Below are the code and all the weights of a small trained network. Each question names an input and a class and asks about switching units off, where a switched-off unit gives its printed mean instead of its output.

import numpy as np


def w(rows, s, z=0):
    codes = np.array(rows[::2]) - 128.0
    scale = np.full(codes.shape[1], s)
    scale[-1] = z or s
    return codes * scale


def f(y):
    return y / 2 * (1 + np.tanh(0.7978845608 * (y + 0.044715 * y**3)))


def log_softmax(a):
    a = a - a.max(-1, keepdims=True)
    return a - np.log(np.exp(a).sum(-1, keepdims=True))


def net(x, mask):
    res = np.array(x, float).reshape(1, 2) / 4 @ E
    y = f(res @ A[0][:, :-1].T + A[0][:, -1])
    res = res + np.where(mask, y, B[0][:, -1]) @ B[0][:, :-1]
    return log_softmax(res[-1] @ U[:, :-1].T + U[:, -1])


A, B = {}, {}
E = w([
[44,2,24],'x0',
[130,116,137],'x1',
],0.0067)
A[0] = w([
[144,140,116,235],'neuron 1',
[190,217,119,93],'neuron 2',
[103,119,160,210],'neuron 3',
[70,97,15,117],'neuron 4',
[165,129,100,227],'neuron 5',
[179,208,208,128],'neuron 6',
[10,78,59,115],'neuron 7',
[134,82,80,92],'neuron 8',
[171,95,103,179],'neuron 9',
[214,223,204,183],'neuron 10',
[50,105,92,93],'neuron 11',
[86,208,155,254],'neuron 12',
[138,152,98,218],'neuron 13',
[45,89,62,106],'neuron 14',
[178,126,255,92],'neuron 15',
[160,122,92,96],'neuron 16',
],0.0087,0.0062)
B[0] = w([
[144,16,49,191],'neuron 1',
[65,139,180,164],'neuron 2',
[160,3,82,172],'neuron 3',
[50,143,142,183],'neuron 4',
[129,44,88,184],'neuron 5',
[47,111,138,210],'neuron 6',
[71,133,142,194],'neuron 7',
[77,172,207,136],'neuron 8',
[117,104,89,153],'neuron 9',
[48,84,112,254],'neuron 10',
[64,160,214,147],'neuron 11',
[115,64,99,220],'neuron 12',
[165,2,73,178],'neuron 13',
[80,149,142,173],'neuron 14',
[57,145,183,169],'neuron 15',
[142,154,140,118],'neuron 16',
],0.0073,0.0081)
U = w([
[31,155,187,137],'0',
[140,96,74,226],'1',
[229,101,70,191],'2',
[164,254,177,18],'3',
[209,235,199,3],'4',
],0.0097,0.004)

Each question gives the input, the list of numbers given to net, and the class t.
The units are the neurons (one row each of A and B). Each row of codes is followed by its name. A weight is (code - 128) times the scale printed after its matrix; where a second scale follows, it is the last column's (A, B and U).
mask holds one flag per neuron, in row order. A switched-off neuron (its flag False) gives its mean, the last column of its row in B, instead of its output. The means were averaged over made-up inputs and are rounded, as every weight is.
A unit's drop is (log p(t) with every unit on - log p(t) with that unit switched off) / (log p(t) with every unit on - log p(t) with every unit switched off).
The circuit of an input: a set's keep is (log p(t) with only the set's units on - log p(t) with every unit switched off) / (log p(t) with every unit on - log p(t) with every unit switched off). Starting from the 12 units with the biggest drops (on a tie, the unit counted first), units are removed one at a time, each time the one whose removal leaves the highest keep (on an exact tie, the one counted first), for as long as the keep stays at least 0.8.
circuit, biggest first: the units of the circuit, biggest drop first
k most important neurons: the k neurons with the biggest drops, biggest first
drop of u: that unit's drop, to one decimal
input [-3,3], class 2: most important neuron => [neuron 4]
input [2,0], class 2: circuit, biggest first => [neuron 10; neuron 6; neuron 15]
input [3,3], class 2: circuit, biggest first => [neuron 10; neuron 6]
input [-3,-3], class 2: 2 most important neurons => [neuron 4; neuron 7]
input [-3,0], class 2: 2 most important neurons => [neuron 4; neuron 7]
input [3,1], class 2: 2 most important neurons => [neuron 10; neuron 6]
input [-3,-2], class 2: 2 most important neurons => [neuron 4; neuron 7]
input [6,5], class 0: drop of neuron 4 => 0.2
input [7,0], class 0: drop of neuron 4 => 0.1
input [6,-2], class 0: drop of neuron 4 => 0.2
input [-2,1], class 2: drop of neuron 7 => 0.1
